Here is a tiny trained network, its code and every weight. The questions are about switching its units off for an input and a class, where a switched-off unit gives its printed mean instead of its output.

import numpy as np


def w(rows, s, z=0):
    codes = np.array(rows[::2]) - 128.0
    scale = np.full(codes.shape[1], s)
    scale[-1] = z or s
    return codes * scale


def f(y):
    return y / 2 * (1 + np.tanh(0.7978845608 * (y + 0.044715 * y**3)))


def log_softmax(a):
    a = a - a.max(-1, keepdims=True)
    return a - np.log(np.exp(a).sum(-1, keepdims=True))


def net(x, mask):
    res = np.array(x, float).reshape(1, 4) / 4 @ E
    y = f(res @ A[0][:, :-1].T + A[0][:, -1])
    res = res + np.where(mask, y, B[0][:, -1]) @ B[0][:, :-1]
    return log_softmax(res[-1] @ U[:, :-1].T + U[:, -1])


A, B = {}, {}
E = w([
[90,19,79,176,140],'x0',
[226,177,30,129,165],'x1',
[147,110,187,40,196],'x2',
[83,115,86,46,3],'x3',
],0.0066)
A[0] = w([
[103,71,197,252,167,180],'neuron 1',
[158,158,128,76,167,161],'neuron 2',
[115,95,205,68,118,173],'neuron 3',
[154,113,134,213,196,212],'neuron 4',
[138,134,170,90,154,112],'neuron 5',
[120,124,130,139,135,98],'neuron 6',
[162,161,74,154,175,106],'neuron 7',
[80,29,86,116,33,199],'neuron 8',
[89,83,128,111,93,128],'neuron 9',
[139,230,130,129,31,176],'neuron 10',
[132,73,33,143,76,178],'neuron 11',
[162,110,120,130,151,120],'neuron 12',
[145,126,37,178,154,253],'neuron 13',
[133,81,29,133,112,118],'neuron 14',
],0.013,0.0038)
B[0] = w([
[48,185,135,161,218,230],'neuron 1',
[167,142,117,57,106,177],'neuron 2',
[161,113,189,89,167,194],'neuron 3',
[164,142,103,187,215,225],'neuron 4',
[125,138,126,76,157,154],'neuron 5',
[129,119,124,134,147,125],'neuron 6',
[215,115,131,158,99,187],'neuron 7',
[75,5,165,182,97,255],'neuron 8',
[138,69,157,158,119,171],'neuron 9',
[107,212,164,152,46,208],'neuron 10',
[52,90,65,101,110,221],'neuron 11',
[166,121,126,128,137,145],'neuron 12',
[192,115,46,147,106,234],'neuron 13',
[95,103,54,90,122,196],'neuron 14',
],0.028,0.0094)
U = w([
[134,225,129,155,49,224],'0',
[178,141,170,2,153,220],'1',
[100,66,56,148,94,138],'2',
[137,123,121,132,118,1],'3',
[227,131,64,171,129,66],'4',
[117,177,115,202,206,156],'5',
[118,51,213,157,126,118],'6',
],0.0086,0.0027)

Each question gives the input, the list of numbers given to net, and the class t.
The units are the neurons (one row each of A and B). Each row of codes is followed by its name. A weight is (code - 128) times the scale printed after its matrix; where a second scale follows, it is the last column's (A, B and U).
mask holds one flag per neuron, in row order. A switched-off neuron (its flag False) gives its mean, the last column of its row in B, instead of its output. The means were averaged over made-up inputs and are rounded, as every weight is.
A unit's drop is (log p(t) with every unit on - log p(t) with that unit switched off) / (log p(t) with every unit on - log p(t) with every unit switched off).
The circuit of an input: a set's keep is (log p(t) with only the set's units on - log p(t) with every unit switched off) / (log p(t) with every unit on - log p(t) with every unit switched off). Starting from the 12 units with the biggest drops (on a tie, the unit counted first), units are removed one at a time, each time the one whose removal leaves the highest keep (on an exact tie, the one counted first), for as long as the keep stays at least 0.8.
circuit, biggest first: the units of the circuit, biggest drop first
k most important neurons: the k neurons with the biggest drops, biggest first
drop when u is switched off: that unit's drop, to one decimal
input [-1,4,5,-8], class 4: circuit, biggest first -> neuron 7
input [-2,-1,-2,5], class 6: circuit, biggest first -> neuron 13; neuron 8
input [-8,2,0,-5], class 4: 3 most important neurons -> neuron 1; neuron 7; neuron 4
input [-7,0,1,-5], class 1: circuit, biggest first -> neuron 13; neuron 2; neuron 8
input [-7,4,-1,-4], class 4: 2 most important neurons -> neuron 7; neuron 1
input [5,3,-3,-4], class 5: 2 most important neurons -> neuron 1; neuron 4
input [7,-1,-1,-2], class 5: 2 most important neurons -> neuron 1; neuron 4
input [1,-6,3,-1], class 6: 2 most important neurons -> neuron 4; neuron 3
input [-1,4,-3,-8], class 4: 2 most important neurons -> neuron 7; neuron 13
input [-5,6,5,5], class 0: 2 most important neurons -> neuron 10; neuron 3
input [8,5,2,-6], class 4: 3 most important neurons -> neuron 13; neuron 7; neuron 12
input [-3,8,-7,3], class 0: 2 most important neurons -> neuron 10; neuron 8
input [-5,3,-5,-2], class 0: drop when neuron 10 is switched off -> 0.8
input [-6,2,8,-8], class 1: drop when neuron 2 is switched off -> 0.2
input [-1,-6,-2,3], class 6: drop when neuron 14 is switched off -> 0.0
input [8,-8,1,-5], class 5: circuit, biggest first -> neuron 1
